Below are the code and all the weights of a small trained network. Each question names an input and a class and asks about switching units off, where a switched-off unit gives its printed mean instead of its output.

import numpy as np


def w(rows, s, z=0):
    codes = np.array(rows[::2]) - 128.0
    scale = np.full(codes.shape[1], s)
    scale[-1] = z or s
    return codes * scale


def f(y):
    return np.maximum(y, 0)


def log_softmax(a):
    a = a - a.max(-1, keepdims=True)
    return a - np.log(np.exp(a).sum(-1, keepdims=True))


def net(x, mask):
    res = np.array(x, float).reshape(1, 4) / 4 @ E
    y = f(res @ A[0][:, :-1].T + A[0][:, -1])
    res = res + np.where(mask, y, B[0][:, -1]) @ B[0][:, :-1]
    return log_softmax(res[-1] @ U[:, :-1].T + U[:, -1])


A, B = {}, {}
E = w([
[185,171,111,194,65,79,2],'x0',
[112,233,23,134,172,65,189],'x1',
[55,39,26,185,60,124,141],'x2',
[64,182,210,157,20,73,180],'x3',
],0.0081)
A[0] = w([
[105,115,126,87,159,178,197,48],'neuron 1',
[92,113,144,62,157,171,188,128],'neuron 2',
[139,162,149,172,91,32,81,81],'neuron 3',
[147,120,103,94,212,127,90,33],'neuron 4',
[77,150,171,146,95,100,172,86],'neuron 5',
[162,85,226,99,131,150,108,35],'neuron 6',
[71,110,135,41,150,167,204,30],'neuron 7',
[184,203,226,92,170,162,145,101],'neuron 8',
[132,56,200,136,113,168,84,120],'neuron 9',
[162,96,59,94,176,175,110,33],'neuron 10',
[64,91,119,155,143,135,144,108],'neuron 11',
[198,179,78,180,81,103,45,87],'neuron 12',
[52,166,195,137,56,74,182,53],'neuron 13',
[92,32,167,63,68,139,95,118],'neuron 14',
[94,173,1,149,156,43,185,69],'neuron 15',
[70,64,77,191,61,143,153,87],'neuron 16',
[153,182,152,205,47,109,83,111],'neuron 17',
[54,147,121,68,157,133,200,54],'neuron 18',
[191,89,66,137,199,153,104,39],'neuron 19',
[44,63,41,167,79,175,121,60],'neuron 20',
[145,208,58,131,123,100,99,123],'neuron 21',
[107,220,59,111,161,95,171,70],'neuron 22',
[131,116,149,66,116,163,224,92],'neuron 23',
[191,194,191,100,150,170,137,87],'neuron 24',
[185,86,56,102,135,158,133,41],'neuron 25',
[86,158,179,120,66,95,155,92],'neuron 26',
[89,72,91,210,94,107,168,61],'neuron 27',
[80,89,143,87,158,159,219,154],'neuron 28',
[187,175,166,131,147,116,104,16],'neuron 29',
[56,195,78,96,188,97,203,129],'neuron 30',
[113,49,179,128,99,193,105,37],'neuron 31',
[110,152,173,144,86,59,158,6],'neuron 32',
[52,129,172,58,120,140,210,123],'neuron 33',
[151,92,65,127,193,131,49,83],'neuron 34',
[136,207,211,47,147,133,126,58],'neuron 35',
[179,188,189,72,167,93,139,54],'neuron 36',
[92,146,177,179,71,105,180,91],'neuron 37',
[190,82,57,72,198,158,125,149],'neuron 38',
],0.0081,0.0026)
B[0] = w([
[170,89,100,113,75,115,84,192],'neuron 1',
[180,126,105,129,70,100,87,209],'neuron 2',
[169,94,135,95,64,118,92,211],'neuron 3',
[66,127,181,82,129,136,78,178],'neuron 4',
[63,114,202,60,122,186,163,199],'neuron 5',
[129,121,147,187,171,71,131,201],'neuron 6',
[167,99,112,128,65,120,76,212],'neuron 7',
[76,211,36,168,148,110,78,233],'neuron 8',
[169,79,185,201,199,57,186,223],'neuron 9',
[70,115,197,70,152,149,133,196],'neuron 10',
[122,166,75,140,112,146,71,183],'neuron 11',
[216,92,132,115,25,115,61,230],'neuron 12',
[65,117,191,60,157,164,118,242],'neuron 13',
[154,94,156,224,205,41,166,224],'neuron 14',
[129,91,162,176,187,48,159,254],'neuron 15',
[85,220,28,150,176,133,67,246],'neuron 16',
[181,98,132,83,74,119,98,230],'neuron 17',
[168,94,145,127,69,84,66,206],'neuron 18',
[60,90,194,33,127,178,109,203],'neuron 19',
[78,225,22,154,179,123,25,252],'neuron 20',
[175,89,214,187,106,66,162,201],'neuron 21',
[133,60,220,195,224,44,192,217],'neuron 22',
[211,106,122,106,32,101,56,202],'neuron 23',
[100,179,37,179,171,141,102,204],'neuron 24',
[55,146,154,77,125,140,125,182],'neuron 25',
[45,125,185,64,155,169,160,209],'neuron 26',
[100,187,40,155,184,148,55,219],'neuron 27',
[199,136,102,133,54,114,70,234],'neuron 28',
[117,138,73,154,119,131,67,175],'neuron 29',
[178,89,176,178,150,62,156,237],'neuron 30',
[152,76,197,205,201,34,170,208],'neuron 31',
[57,102,188,75,138,173,94,187],'neuron 32',
[174,112,135,93,70,125,80,229],'neuron 33',
[88,112,168,41,108,161,120,210],'neuron 34',
[56,181,1,156,180,149,60,216],'neuron 35',
[69,199,56,173,165,115,73,204],'neuron 36',
[48,123,174,52,159,180,132,215],'neuron 37',
[99,126,172,62,113,146,134,230],'neuron 38',
],0.0062,0.0074)
U = w([
[79,192,4,171,177,130,83,109],'0',
[153,97,179,213,194,58,156,100],'1',
[62,127,173,34,131,179,117,109],'2',
[213,116,96,118,27,116,79,105],'3',
[147,150,106,148,131,137,143,249],'4',
[134,139,71,157,114,186,192,104],'5',
[142,143,91,136,151,193,198,113],'6',
],0.012,0.016)

Each question gives the input, the list of numbers given to net, and the class t.
The units are the neurons (one row each of A and B). Each row of codes is followed by its name. A weight is (code - 128) times the scale printed after its matrix; where a second scale follows, it is the last column's (A, B and U).
mask holds one flag per neuron, in row order. A switched-off neuron (its flag False) gives its mean, the last column of its row in B, instead of its output. The means were averaged over made-up inputs and are rounded, as every weight is.
A unit's drop is (log p(t) with every unit on - log p(t) with that unit switched off) / (log p(t) with every unit on - log p(t) with every unit switched off).
The circuit of an input: a set's keep is (log p(t) with only the set's units on - log p(t) with every unit switched off) / (log p(t) with every unit on - log p(t) with every unit switched off). Starting from the 12 units with the biggest drops (on a tie, the unit counted first), units are removed one at a time, each time the one whose removal leaves the highest keep (on an exact tie, the one counted first), for as long as the keep stays at least 0.8.
circuit, biggest first: the units of the circuit, biggest drop first
unit that matters most: the unit with the biggest drop
k most important neurons: the k neurons with the biggest drops, biggest first
drop when u is switched off: that unit's drop, to one decimal
input [-8,4,-8,-2], class 0: 3 most important neurons : (neuron 35; neuron 8; neuron 36)
input [5,-2,6,5], class 0: 3 most important neurons : (neuron 16; neuron 20; neuron 27)
input [-8,8,-4,4], class 1: 4 most important neurons : (neuron 22; neuron 30; neuron 15; neuron 12)
input [8,7,-4,-5], class 3: circuit, biggest first : (neuron 12)
input [2,2,5,6], class 2: circuit, biggest first : (neuron 13; neuron 37)
input [-2,-8,7,5], class 1: 3 most important neurons : (neuron 31; neuron 14; neuron 9)
input [-4,-6,5,5], class 1: 2 most important neurons : (neuron 14; neuron 31)
input [-1,-8,-3,8], class 1: 3 most important neurons : (neuron 14; neuron 9; neuron 31)
input [-8,1,-7,3], class 3: 2 most important neurons : (neuron 23; neuron 33)
input [-6,3,-7,4], class 0: 2 most important neurons : (neuron 35; neuron 8)
input [0,2,-7,6], class 0: 4 most important neurons : (neuron 35; neuron 8; neuron 36; neuron 24)
input [6,-4,7,-1], class 0: 3 most important neurons : (neuron 20; neuron 16; neuron 27)
input [2,-5,4,6], class 2: 2 most important neurons : (neuron 37; neuron 13)
input [-6,-5,6,-1], class 0: unit that matters most : neuron 20
input [6,8,-7,5], class 1: 3 most important neurons : (neuron 22; neuron 21; neuron 20)
input [-8,3,7,-2], class 3: drop when neuron 1 is switched off : 0.2
input [4,0,3,-2], class 3: drop when neuron 12 is switched off : 0.4
input [-7,1,-6,5], class 3: drop when neuron 18 is switched off : 0.2
